Below is a small trained network, with its code and all its weights. Each question gives an input and a class and asks what happens when units are switched off, that is, made to give their printed mean instead of their output.

import numpy as np


def w(rows, s, z=0):
    codes = np.array(rows[::2]) - 128.0
    scale = np.full(codes.shape[1], s)
    scale[-1] = z or s
    return codes * scale


def f(y):
    return np.maximum(y, 0)


def log_softmax(a):
    a = a - a.max(-1, keepdims=True)
    return a - np.log(np.exp(a).sum(-1, keepdims=True))


def net(x, mask):
    res = np.array(x, float).reshape(1, 8) / 4 @ E
    y = f(res @ A[0][:, :-1].T + A[0][:, -1])
    res = res + np.where(mask, y, B[0][:, -1]) @ B[0][:, :-1]
    return log_softmax(res[-1] @ U[:, :-1].T + U[:, -1])


A, B = {}, {}
E = w([
[118,188,106,215,114],'x0',
[182,166,142,116,102],'x1',
[126,142,178,232,252],'x2',
[68,140,180,124,126],'x3',
[144,87,201,109,160],'x4',
[155,51,46,152,119],'x5',
[126,158,76,73,197],'x6',
[190,131,107,172,95],'x7',
],0.016)
A[0] = w([
[124,146,160,189,120,237],'n1',
[123,80,132,206,157,168],'n2',
[128,252,171,175,115,144],'n3',
[90,162,95,121,215,212],'n4',
[92,169,192,47,92,244],'n5',
[159,36,55,179,163,254],'n6',
[145,89,158,138,216,35],'n7',
],0.013,0.0049)
B[0] = w([
[136,91,161,206,99,218],'n1',
[98,188,208,155,24,221],'n2',
[195,128,91,189,214,254],'n3',
[107,225,116,96,150,222],'n4',
[119,35,141,118,250,228],'n5',
[105,128,129,88,39,242],'n6',
[178,198,206,84,115,205],'n7',
],0.012,0.019)
U = w([
[120,181,160,99,116,120],'0',
[51,118,151,222,53,4],'1',
[97,25,130,18,162,186],'2',
[167,136,103,245,173,76],'3',
[36,205,44,110,161,145],'4',
[172,82,3,70,35,210],'5',
],0.013,0.0029)

Each question gives the input, the list of numbers given to net, and the class t.
The units are the neurons (one row each of A and B). Each row of codes is followed by its name. A weight is (code - 128) times the scale printed after its matrix; where a second scale follows, it is the last column's (A, B and U).
mask holds one flag per neuron, in row order. A switched-off neuron (its flag False) gives its mean, the last column of its row in B, instead of its output. The means were averaged over made-up inputs and are rounded, as every weight is.
A unit's drop is (log p(t) with every unit on - log p(t) with that unit switched off) / (log p(t) with every unit on - log p(t) with every unit switched off).
The circuit of an input: a set's keep is (log p(t) with only the set's units on - log p(t) with every unit switched off) / (log p(t) with every unit on - log p(t) with every unit switched off). Starting from all 7 units, units are removed one at a time, each time the one whose removal leaves the highest keep (on an exact tie, the one counted first), for as long as the keep stays at least 0.8.
units of the circuit, in order: the units of the circuit, biggest drop first
unit that matters most: the unit with the biggest drop
k most important neurons: the k neurons with the biggest drops, biggest first
drop when u is switched off: that unit's drop, to one decimal
input [3,2,-2,-8,-1,1,-5,2], class 5: unit that matters most	n2
input [-1,7,1,-5,7,2,-3,-4], class 2: 3 most important neurons	(n2; n4; n3)
input [-2,-1,-2,6,0,-3,-6,4], class 2: 3 most important neurons	(n5; n2; n3)
input [0,-3,8,8,-8,4,2,-1], class 1: 2 most important neurons	(n2; n1)
input [6,-7,-4,7,3,0,0,-1], class 2: units of the circuit, in order	(n2; n5)
input [-6,8,-7,-5,-7,-2,-5,2], class 2: 2 most important neurons	(n5; n6)
input [-2,3,8,-5,4,8,-1,0], class 1: 2 most important neurons	(n2; n6)
input [-4,-3,2,-8,-7,6,-8,3], class 1: 2 most important neurons	(n2; n3)
input [8,-5,-5,0,-7,4,-3,4], class 5: units of the circuit, in order	(n2; n6)
input [3,-5,8,-8,-4,4,8,-4], class 0: 2 most important neurons	(n7; n2)
input [-8,7,3,-4,2,4,-6,7], class 5: 2 most important neurons	(n6; n1)
input [-1,-4,-2,-5,4,-1,0,2], class 5: drop when n5 is switched off	0.9
input [6,4,-5,0,8,-6,-6,-2], class 3: drop when n3 is switched off	0.2
input [6,1,-5,3,-6,-4,7,6], class 3: units of the circuit, in order	(n3)
input [2,-4,3,-4,0,4,3,8], class 1: drop when n2 is switched off	0.2
